Below are the code and all the weights of a small trained network. Each question names an input and a target symbol and asks about switching units off, where a switched-off unit gives its printed mean instead of its output.

import numpy as np


def w(rows, s, z=0):
    codes = np.array(rows[::2]) - 128.0
    scale = np.full(codes.shape[1], s)
    scale[-1] = z or s
    return codes * scale


def f(y):
    return y / 2 * (1 + np.tanh(0.7978845608 * (y + 0.044715 * y**3)))


def softmax(a):
    e = np.exp(a - a.max(-1, keepdims=True))
    return e / e.sum(-1, keepdims=True)


def log_softmax(a):
    a = a - a.max(-1, keepdims=True)
    return a - np.log(np.exp(a).sum(-1, keepdims=True))


def net(x, mask):
    ids = ['αγζηθλξσφψ'.index(c) for c in x.split()]
    T = len(ids)
    res = E[ids] + P[:T]
    u = 0
    for l in range(2):
        r = res
        for j in range(3):
            rows = slice(2 * j, 2 * j + 2)
            q, k, v = (r @ M[l][rows].T for M in (Q, K, V))
            z = softmax(np.where(np.tri(T) > 0, q @ k.T / 2**0.5, -1e9)) @ v
            o = O[l][rows]
            res = res + np.where(mask[u + j], z, o[:, -1]) @ o[:, :-1]
        u += 3
        y = f(res @ A[l][:, :-1].T + A[l][:, -1])
        res = res + np.where(mask[u : u + 4], y, B[l][:, -1]) @ B[l][:, :-1]
        u += 4
    return log_softmax(res[-1] @ U[:, :-1].T + U[:, -1])


Q, K, V, O, A, B = {}, {}, {}, {}, {}, {}
E = w([
[211,70,76,169,201,176,198,211,131],'α',
[198,67,120,113,178,91,239,121,157],'γ',
[117,67,101,220,65,73,145,106,22],'ζ',
[85,64,114,236,62,202,135,78,67],'η',
[127,65,160,67,195,139,205,100,132],'θ',
[80,149,176,195,54,95,52,71,52],'λ',
[161,223,173,187,120,171,152,248,127],'ξ',
[204,104,163,80,255,200,76,132,84],'σ',
[127,186,41,154,93,96,64,174,168],'φ',
[179,200,118,134,96,132,162,49,190],'ψ',
],0.012)
P = w([
[116,40,199,196,117,82,103,173,170],'0',
[188,100,179,213,113,129,177,103,132],'1',
[182,118,162,185,130,131,157,87,120],'2',
[161,127,135,144,99,139,142,100,98],'3',
[150,147,110,120,107,149,144,100,82],'4',
[142,161,90,89,90,164,142,90,74],'5',
[127,186,72,61,81,180,131,91,72],'6',
[116,189,55,28,61,185,137,91,66],'7',
[101,208,33,2,55,191,124,88,62],'8',
],0.0091)
Q[0] = w([
[186,120,153,43,203,133,176,143,184],'L0H1',
[161,118,157,91,161,181,204,128,94],'L0H1',
[125,118,112,79,176,121,184,155,230],'L0H2',
[84,105,174,106,140,97,102,144,163],'L0H2',
[97,209,154,231,53,88,51,70,73],'L0H3',
[120,186,192,85,168,95,115,200,249],'L0H3',
],0.011)
K[0] = w([
[129,89,169,173,138,129,128,148,146],'L0H1',
[106,105,163,129,144,109,98,149,140],'L0H1',
[117,77,150,168,129,114,138,123,134],'L0H2',
[143,107,141,153,140,122,132,148,141],'L0H2',
[127,249,88,106,103,115,125,113,154],'L0H3',
[155,107,162,181,132,125,158,161,159],'L0H3',
],0.019)
V[0] = w([
[98,128,61,147,91,172,197,199,97],'L0H1',
[54,28,113,97,167,111,54,250,88],'L0H1',
[129,134,108,112,81,192,151,69,133],'L0H2',
[159,199,148,137,161,220,43,218,151],'L0H2',
[189,142,1,134,147,94,161,217,178],'L0H3',
[128,220,179,131,95,126,42,148,147],'L0H3',
],0.0064)
O[0] = w([
[24,168,107,225,89,214,39,126,182,102],'L0H1',
[21,76,97,108,228,102,42,227,117,117],'L0H1',
[147,151,90,96,100,219,136,109,93,151],'L0H2',
[121,153,182,176,240,116,178,76,62,87],'L0H2',
[169,182,45,186,185,93,22,54,191,2],'L0H3',
[117,234,179,136,151,76,128,168,2,149],'L0H3',
],0.0059,0.0068)
A[0] = w([
[94,111,120,68,126,105,182,198,185,39],'L0N1',
[157,116,2,129,152,93,100,207,174,231],'L0N2',
[93,91,79,173,82,140,52,112,173,176],'L0N3',
[149,149,108,147,124,34,129,48,90,7],'L0N4',
],0.0079,0.0022)
B[0] = w([
[87,2,124,135,172,192,181,106,140,254],'L0N1',
[104,122,248,100,214,112,77,51,98,223],'L0N2',
[165,52,62,169,103,128,63,23,59,173],'L0N3',
[102,114,128,203,180,215,141,101,112,238],'L0N4',
],0.0067,0.0017)
Q[1] = w([
[105,108,190,152,125,196,153,69,54],'L1H1',
[92,170,101,207,2,140,110,96,81],'L1H1',
[132,42,159,77,177,169,112,134,106],'L1H2',
[139,125,159,199,78,123,133,85,59],'L1H2',
[167,124,84,136,78,148,168,38,79],'L1H3',
[207,212,159,129,50,83,179,124,100],'L1H3',
],0.0094)
K[1] = w([
[126,179,105,20,148,134,37,186,121],'L1H1',
[144,227,1,56,112,222,137,104,87],'L1H1',
[46,58,214,161,144,43,71,184,133],'L1H2',
[9,183,108,51,158,203,142,65,55],'L1H2',
[17,177,16,21,112,137,119,128,160],'L1H3',
[147,254,86,44,88,137,150,170,95],'L1H3',
],0.007)
V[1] = w([
[115,207,145,155,128,94,141,205,141],'L1H1',
[36,104,162,161,31,50,144,87,115],'L1H1',
[125,111,146,140,90,233,180,187,148],'L1H2',
[183,197,130,254,157,160,96,158,92],'L1H2',
[156,124,71,155,86,172,152,130,98],'L1H3',
[175,188,124,60,144,120,159,95,192],'L1H3',
],0.0084)
O[1] = w([
[137,62,156,55,170,90,107,134,75,86],'L1H1',
[162,164,2,91,149,139,94,188,144,255],'L1H1',
[95,197,152,55,201,199,165,126,131,178],'L1H2',
[125,166,149,41,91,92,64,107,206,122],'L1H2',
[127,75,184,95,113,88,171,160,198,164],'L1H3',
[229,104,134,127,128,174,125,82,119,7],'L1H3',
],0.0082,0.0087)
A[1] = w([
[3,162,85,211,156,94,111,249,74,57],'L1N1',
[131,89,166,68,215,211,253,202,134,135],'L1N2',
[144,45,211,21,174,101,142,95,58,87],'L1N3',
[32,185,212,211,40,100,122,38,155,3],'L1N4',
],0.0046,0.0036)
B[1] = w([
[151,121,203,81,116,126,186,62,183,248],'L1N1',
[138,149,150,111,100,2,102,81,109,254],'L1N2',
[122,38,124,150,148,239,63,149,143,174],'L1N3',
[125,146,17,84,214,110,208,84,137,175],'L1N4',
],0.0088,0.0078)
U = w([
[72,145,95,123,180,206,152,187,253,121],'α',
[250,124,182,92,104,153,137,52,191,134],'γ',
[77,181,86,142,159,85,59,56,144,110],'ζ',
[123,65,111,172,7,75,85,133,140,45],'η',
[71,48,177,166,104,142,71,111,40,166],'θ',
[84,217,213,107,39,41,131,206,103,254],'λ',
[142,101,63,214,111,207,126,168,102,173],'ξ',
[83,145,138,155,214,118,226,99,90,54],'σ',
[172,85,49,80,198,103,139,162,116,50],'φ',
[102,96,139,88,155,168,80,111,199,28],'ψ',
],0.0062,0.0036)

Each question gives the input, a string of symbols that net reads in full, and the target symbol t.
The units are the heads (2 rows each of Q, K, V and O) and the neurons (one row each of A and B). Each row of codes is followed by its name. A weight is (code - 128) times the scale printed after its matrix; where a second scale follows, it is the last column's (O, A, B and U).
mask holds one flag per unit, layer by layer, with each layer's heads first. A switched-off unit (its flag False) gives its mean, the last column of its rows in O or B, instead of its output. The means were averaged over made-up inputs and are rounded, as every weight is.
A unit's drop is (log p(t) with every unit on - log p(t) with that unit switched off) / (log p(t) with every unit on - log p(t) with every unit switched off).
The circuit of an input: a set's keep is (log p(t) with only the set's units on - log p(t) with every unit switched off) / (log p(t) with every unit on - log p(t) with every unit switched off). Starting from the 12 units with the biggest drops (on a tie, the unit counted first), units are removed one at a time, each time the one whose removal leaves the highest keep (on an exact tie, the one counted first), for as long as the keep stays at least 0.8.
units of the circuit, in order: the units of the circuit, biggest drop first
unit that matters most: the unit with the biggest drop
k most important neurons: the k neurons with the biggest drops, biggest first
heads that matter: for each layer, one digit per head in row order, 1 if its drop is at least 0.15 and else 0, layers parted by /
input λ η ζ α ζ γ λ η σ, target φ: units of the circuit, in order -> (L1H1, L0H3, L0H1)
input θ λ λ ψ θ ζ θ, target σ: 2 most important neurons -> (L0N1, L1N2)
input ξ ζ ζ, target θ: heads that matter -> 011 / 100
input ξ λ λ θ σ, target ψ: heads that matter -> 101 / 110
input λ θ λ λ λ σ η, target σ: units of the circuit, in order -> (L1H1, L1N4)
input ζ λ θ θ σ, target α: heads that matter -> 101 / 101
input ζ σ φ λ η σ λ η σ, target α: unit that matters most -> L0H1
input λ ζ ζ ζ, target η: units of the circuit, in order -> (L0N3, L0H2, L0H3)
input ξ λ λ α, target ψ: 2 most important neurons -> (L0N2, L1N3)
input λ θ η θ σ θ σ ξ η, target σ: units of the circuit, in order -> (L1N4, L1H1)
input η λ λ ψ σ λ η λ θ, target λ: heads that matter -> 100 / 001
input θ λ ψ φ, target γ: units of the circuit, in order -> (L0H1, L1H3)
input φ λ θ ζ ζ ζ σ θ, target η: heads that matter -> 001 / 010
input θ λ λ θ γ θ λ φ, target ζ: heads that matter -> 101 / 000
input σ φ φ λ θ ζ ξ λ σ, target θ: heads that matter -> 100 / 100
input η θ ζ η θ σ, target λ: 2 most important neurons -> (L1N2, L0N3)
input σ λ σ λ λ θ ζ ζ, target ξ: 2 most important neurons -> (L0N3, L1N2)
input λ σ θ θ γ λ γ, target φ: heads that matter -> 000 / 100
input ζ ψ ζ α ψ θ, target α: units of the circuit, in order -> (L1H1, L0H1, L0N3, L0H3)
input θ λ σ, target σ: heads that matter -> 100 / 010
input ψ η σ ψ σ, target γ: heads that matter -> 100 / 001
input φ ξ θ λ λ ξ η, target θ: most important neuron -> (L1N3)
input θ λ ψ σ σ θ, target σ: most important neuron -> (L0N1)
input ξ λ λ λ λ ζ θ, target ψ: 2 most important neurons -> (L1N3, L0N1)
input σ λ θ λ η, target λ: heads that matter -> 001 / 000
input θ σ θ λ γ, target σ: heads that matter -> 100 / 010
input ψ γ θ λ ξ λ α γ θ, target γ: unit that matters most -> L1H3
